Below are the code and all the weights of a small trained network. Each question names an input and a class and asks about switching units off, where a switched-off unit gives its printed mean instead of its output.

import numpy as np


def w(rows, s, z=0):
    codes = np.array(rows[::2]) - 128.0
    scale = np.full(codes.shape[1], s)
    scale[-1] = z or s
    return codes * scale


def norm(h):
    return h / np.sqrt((h * h).mean(-1, keepdims=True) + 1e-5)


def f(y):
    return np.maximum(y, 0)


def log_softmax(a):
    a = a - a.max(-1, keepdims=True)
    return a - np.log(np.exp(a).sum(-1, keepdims=True))


def net(x, mask):
    res = np.array(x, float).reshape(1, 2) / 4 @ E
    u = 0
    for l in range(2):
        y = f(norm(res) @ A[l][:, :-1].T + A[l][:, -1])
        res = res + np.where(mask[u : u + 14], y, B[l][:, -1]) @ B[l][:, :-1]
        u += 14
    return log_softmax(norm(res)[-1] @ U[:, :-1].T + U[:, -1])


A, B = {}, {}
E = w([
[253,167,111,85,124,152],'x0',
[87,249,129,119,119,141],'x1',
],0.0038)
A[0] = w([
[118,180,114,122,137,72,140],'0.n1',
[114,177,131,118,123,165,33],'0.n2',
[64,214,130,161,111,121,107],'0.n3',
[60,186,111,128,125,134,97],'0.n4',
[182,149,122,145,121,111,121],'0.n5',
[132,165,115,156,155,126,90],'0.n6',
[121,111,143,113,128,136,98],'0.n7',
[137,192,107,119,95,156,62],'0.n8',
[139,146,109,139,155,109,193],'0.n9',
[130,148,112,110,142,107,99],'0.n10',
[165,134,134,124,143,160,95],'0.n11',
[110,99,133,106,80,159,119],'0.n12',
[122,251,137,118,123,130,3],'0.n13',
[255,164,136,133,114,130,71],'0.n14',
],0.0075,0.0019)
B[0] = w([
[174,84,193,121,51,122,178],'0.n1',
[156,172,145,184,86,120,170],'0.n2',
[106,184,131,78,168,103,237],'0.n3',
[119,162,188,104,151,126,212],'0.n4',
[91,111,109,95,119,146,179],'0.n5',
[145,154,134,146,107,128,153],'0.n6',
[141,166,112,159,129,107,136],'0.n7',
[132,6,209,201,245,111,192],'0.n8',
[184,151,141,98,141,167,155],'0.n9',
[137,102,127,145,157,126,144],'0.n10',
[97,114,112,95,118,144,167],'0.n11',
[182,121,144,126,190,182,143],'0.n12',
[230,235,144,238,59,121,234],'0.n13',
[35,91,66,32,115,192,253],'0.n14',
],0.013,0.0057)
A[1] = w([
[201,26,109,199,128,79,134],'1.n1',
[86,108,99,132,90,140,127],'1.n2',
[111,134,73,105,150,128,114],'1.n3',
[191,193,142,254,84,36,3],'1.n4',
[76,99,25,23,128,85,4],'1.n5',
[186,135,93,83,109,119,116],'1.n6',
[109,132,145,68,156,81,120],'1.n7',
[94,162,145,94,61,85,13],'1.n8',
[87,181,137,179,136,116,174],'1.n9',
[168,76,117,168,132,104,145],'1.n10',
[151,132,54,161,75,155,181],'1.n11',
[155,124,156,126,146,102,69],'1.n12',
[136,106,125,76,181,56,139],'1.n13',
[115,68,167,126,48,122,79],'1.n14',
],0.0095,0.0017)
B[1] = w([
[169,155,27,161,144,81,203],'1.n1',
[177,154,147,131,104,121,178],'1.n2',
[140,104,128,113,95,116,168],'1.n3',
[248,149,189,8,101,110,253],'1.n4',
[82,93,87,31,40,119,240],'1.n5',
[90,155,144,163,120,142,146],'1.n6',
[112,52,135,168,138,152,185],'1.n7',
[168,87,37,187,87,137,157],'1.n8',
[180,104,152,101,137,151,207],'1.n9',
[155,130,78,146,135,98,170],'1.n10',
[33,150,153,199,140,50,161],'1.n11',
[99,114,131,151,100,117,159],'1.n12',
[113,105,136,135,203,167,171],'1.n13',
[126,197,120,144,136,134,157],'1.n14',
],0.016,0.0058)
U = w([
[53,199,179,229,90,148,103],'0',
[108,30,185,178,235,185,136],'1',
[178,146,25,203,177,76,184],'2',
[107,135,146,137,146,106,2],'3',
[56,88,95,41,44,145,186],'4',
[251,187,233,91,102,116,179],'5',
],0.011,0.006)

Each question gives the input, the list of numbers given to net, and the class t.
The units are the neurons (one row each of A and B). Each row of codes is followed by its name. A weight is (code - 128) times the scale printed after its matrix; where a second scale follows, it is the last column's (A, B and U).
mask holds one flag per neuron, layer by layer. A switched-off neuron (its flag False) gives its mean, the last column of its row in B, instead of its output. The means were averaged over made-up inputs and are rounded, as every weight is.
A unit's drop is (log p(t) with every unit on - log p(t) with that unit switched off) / (log p(t) with every unit on - log p(t) with every unit switched off).
The circuit of an input: a set's keep is (log p(t) with only the set's units on - log p(t) with every unit switched off) / (log p(t) with every unit on - log p(t) with every unit switched off). Starting from the 12 units with the biggest drops (on a tie, the unit counted first), units are removed one at a time, each time the one whose removal leaves the highest keep (on an exact tie, the one counted first), for as long as the keep stays at least 0.8.
circuit, biggest first: the units of the circuit, biggest drop first
top k neurons: the k neurons with the biggest drops, biggest first
top k neurons in layer l: the k neurons of layer l with the biggest drops, biggest first
input [1,-7], class 4: circuit, biggest first : 0.n13
input [4,3], class 0: circuit, biggest first : 0.n14; 0.n13; 1.n4; 1.n11
input [8,3], class 4: top 2 neurons : 0.n14; 0.n5
input [-6,-2], class 1: top 4 neurons : 0.n13; 0.n14; 0.n8; 1.n4
input [-3,-4], class 2: top 3 neurons in layer 0 : 0.n14; 0.n3; 0.n13
input [3,2], class 0: top 3 neurons : 0.n14; 0.n13; 1.n4
input [-8,4], class 1: top 3 neurons in layer 0 : 0.n13; 0.n14; 0.n3
input [-5,-6], class 2: top 3 neurons : 0.n14; 0.n3; 0.n13
input [-6,1], class 1: top 2 neurons : 0.n13; 0.n14
input [-1,-6], class 2: top 2 neurons : 0.n14; 0.n13
input [2,-7], class 4: top 2 neurons in layer 0 : 0.n13; 0.n8
input [-8,-5], class 2: top 3 neurons : 0.n14; 0.n3; 0.n13
input [-7,1], class 1: top 2 neurons : 0.n13; 0.n14
input [-6,-5], class 2: top 2 neurons : 0.n14; 0.n3
input [-1,-2], class 2: top 2 neurons : 0.n14; 0.n4
input [3,1], class 4: circuit, biggest first : 0.n14
input [-5,2], class 1: top 2 neurons in layer 0 : 0.n13; 0.n14
input [1,-6], class 4: top 2 neurons in layer 0 : 0.n13; 0.n8
input [-5,-4], class 2: top 3 neurons in layer 0 : 0.n14; 0.n3; 0.n13
input [-2,-5], class 2: top 2 neurons in layer 0 : 0.n14; 0.n3
